Below are the code and all the weights of a small trained network. Each question names an input and a class and asks about switching units off, where a switched-off unit gives its printed mean instead of its output.

import numpy as np


def w(rows, s, z=0):
    codes = np.array(rows[::2]) - 128.0
    scale = np.full(codes.shape[1], s)
    scale[-1] = z or s
    return codes * scale


def norm(h):
    return h / np.sqrt((h * h).mean(-1, keepdims=True) + 1e-5)


def f(y):
    return y / 2 * (1 + np.tanh(0.7978845608 * (y + 0.044715 * y**3)))


def log_softmax(a):
    a = a - a.max(-1, keepdims=True)
    return a - np.log(np.exp(a).sum(-1, keepdims=True))


def net(x, mask):
    res = np.array(x, float).reshape(1, 6) / 4 @ E
    u = 0
    for l in range(3):
        y = f(norm(res) @ A[l][:, :-1].T + A[l][:, -1])
        res = res + np.where(mask[u : u + 10], y, B[l][:, -1]) @ B[l][:, :-1]
        u += 10
    return log_softmax(norm(res)[-1] @ U[:, :-1].T + U[:, -1])


A, B = {}, {}
E = w([
[129,129,128],'x0',
[2,84,229],'x1',
[128,128,128],'x2',
[128,127,128],'x3',
[170,119,236],'x4',
[110,234,169],'x5',
],0.0084)
A[0] = w([
[101,208,147,249],'L0N0',
[111,122,135,129],'L0N1',
[6,93,177,253],'L0N2',
[127,132,137,104],'L0N3',
[120,157,108,72],'L0N4',
[136,138,142,76],'L0N5',
[108,74,127,213],'L0N6',
[93,171,156,24],'L0N7',
[131,132,143,94],'L0N8',
[173,121,200,226],'L0N9',
],0.022,0.0042)
B[0] = w([
[161,221,205,203],'L0N0',
[168,148,141,132],'L0N1',
[14,42,111,251],'L0N2',
[145,143,154,125],'L0N3',
[174,116,150,139],'L0N4',
[158,148,191,125],'L0N5',
[211,96,34,174],'L0N6',
[50,166,71,145],'L0N7',
[152,147,181,125],'L0N8',
[196,152,250,194],'L0N9',
],0.016,0.012)
A[1] = w([
[49,161,43,171],'L1N0',
[106,252,133,72],'L1N1',
[138,200,86,104],'L1N2',
[30,194,157,5],'L1N3',
[10,137,139,120],'L1N4',
[80,130,89,92],'L1N5',
[140,21,124,89],'L1N6',
[67,11,203,11],'L1N7',
[142,9,137,10],'L1N8',
[217,76,111,142],'L1N9',
],0.016,0.0033)
B[1] = w([
[178,66,102,230],'L1N0',
[152,160,73,241],'L1N1',
[125,138,79,186],'L1N2',
[89,58,170,183],'L1N3',
[135,53,166,224],'L1N4',
[133,96,100,160],'L1N5',
[118,195,131,220],'L1N6',
[83,255,139,254],'L1N7',
[89,197,134,206],'L1N8',
[136,58,174,220],'L1N9',
],0.037,0.0059)
A[2] = w([
[133,137,133,111],'L2N0',
[67,189,6,98],'L2N1',
[143,137,170,88],'L2N2',
[171,203,80,3],'L2N3',
[61,55,54,83],'L2N4',
[166,109,140,116],'L2N5',
[166,124,51,128],'L2N6',
[168,172,169,128],'L2N7',
[126,150,109,100],'L2N8',
[249,188,68,103],'L2N9',
],0.023,0.0042)
B[2] = w([
[119,126,122,128],'L2N0',
[121,210,21,254],'L2N1',
[118,101,92,151],'L2N2',
[183,81,156,193],'L2N3',
[97,63,30,217],'L2N4',
[171,145,142,156],'L2N5',
[173,164,69,200],'L2N6',
[95,94,74,186],'L2N7',
[129,116,118,139],'L2N8',
[164,181,253,254],'L2N9',
],0.035,0.011)
U = w([
[203,64,41,134],'0',
[198,251,110,122],'1',
[194,29,194,125],'2',
[190,183,239,98],'3',
[73,153,11,250],'4',
[49,4,107,60],'5',
[48,253,114,100],'6',
[40,127,216,206],'7',
],0.022,0.0018)

Each question gives the input, the list of numbers given to net, and the class t.
The units are the neurons (one row each of A and B). Each row of codes is followed by its name. A weight is (code - 128) times the scale printed after its matrix; where a second scale follows, it is the last column's (A, B and U).
mask holds one flag per neuron, layer by layer. A switched-off neuron (its flag False) gives its mean, the last column of its row in B, instead of its output. The means were averaged over made-up inputs and are rounded, as every weight is.
A unit's drop is (log p(t) with every unit on - log p(t) with that unit switched off) / (log p(t) with every unit on - log p(t) with every unit switched off).
The circuit of an input: a set's keep is (log p(t) with only the set's units on - log p(t) with every unit switched off) / (log p(t) with every unit on - log p(t) with every unit switched off). Starting from the 12 units with the biggest drops (on a tie, the unit counted first), units are removed one at a time, each time the one whose removal leaves the highest keep (on an exact tie, the one counted first), for as long as the keep stays at least 0.8.
units of the circuit, in order: the units of the circuit, biggest drop first
most important unit: the unit with the biggest drop
k most important neurons: the k neurons with the biggest drops, biggest first
k most important neurons of layer l: the k neurons of layer l with the biggest drops, biggest first
input [-5,-3,4,-1,3,-8], class 2: units of the circuit, in order => (L2N1)
input [8,-6,0,4,2,-1], class 2: units of the circuit, in order => (L1N9 L2N1)
input [-3,-5,-5,2,-1,0], class 0: 2 most important neurons of layer 0 => (L0N0 L0N9)
input [-3,-1,3,2,1,0], class 2: 3 most important neurons => (L0N2 L2N1 L1N7)
input [-4,0,-3,8,3,1], class 3: 2 most important neurons => (L0N9 L2N4)
input [8,-3,-5,-8,-3,0], class 0: 3 most important neurons => (L0N0 L0N9 L1N7)
input [7,-4,-6,-6,-4,-2], class 0: 3 most important neurons => (L0N9 L0N0 L0N2)
input [8,-2,5,-8,-4,-2], class 0: 2 most important neurons => (L0N9 L0N0)
input [-4,-1,2,6,-3,0], class 0: 2 most important neurons => (L0N0 L0N2)
input [-2,0,-1,-6,0,-1], class 0: 2 most important neurons => (L1N7 L1N9)
input [8,-4,3,-4,2,-2], class 2: 2 most important neurons => (L0N2 L0N0)
input [0,-2,6,5,3,0], class 2: units of the circuit, in order => (L0N2 L2N1 L1N7)
input [-2,-8,-2,-8,-3,-8], class 0: 4 most important neurons => (L1N7 L0N9 L1N9 L0N2)
input [5,-2,1,3,5,0], class 2: most important neuron of layer 1 => (L1N7)
input [2,1,-7,2,8,-1], class 6: 3 most important neurons => (L1N7 L0N0 L1N4)
input [2,-1,0,0,-3,-4], class 0: 2 most important neurons of layer 0 => (L0N9 L0N2)
input [-1,-8,8,-7,7,1], class 3: 2 most important neurons => (L0N2 L1N3)
input [3,1,-8,2,7,5], class 7: 2 most important neurons => (L2N1 L2N4)
input [-8,-3,1,-6,5,3], class 3: 2 most important neurons => (L0N2 L2N1)
input [7,-3,-3,0,2,-6], class 2: 3 most important neurons of layer 1 => (L1N7 L1N9 L1N1)
input [-7,-6,-3,3,4,-6], class 2: 2 most important neurons => (L0N2 L1N9)
input [0,3,-3,5,-4,1], class 5: units of the circuit, in order => (L1N4)
input [-8,-2,8,-4,-1,-2], class 0: 3 most important neurons of layer 1 => (L1N7 L1N9 L1N1)
input [1,-3,7,-7,3,-2], class 2: 2 most important neurons => (L0N2 L2N1)
input [-6,-5,-8,5,1,6], class 3: 3 most important neurons of layer 2 => (L2N9 L2N3 L2N4)
input [0,1,6,8,8,-6], class 6: 2 most important neurons of layer 2 => (L2N9 L2N3)
input [-2,-4,4,-8,-5,-2], class 0: most important unit => L0N9
input [-4,-2,-3,6,1,6], class 3: 2 most important neurons of layer 0 => (L0N2 L0N0)
input [8,0,2,5,5,-6], class 2: 2 most important neurons of layer 0 => (L0N2 L0N6)
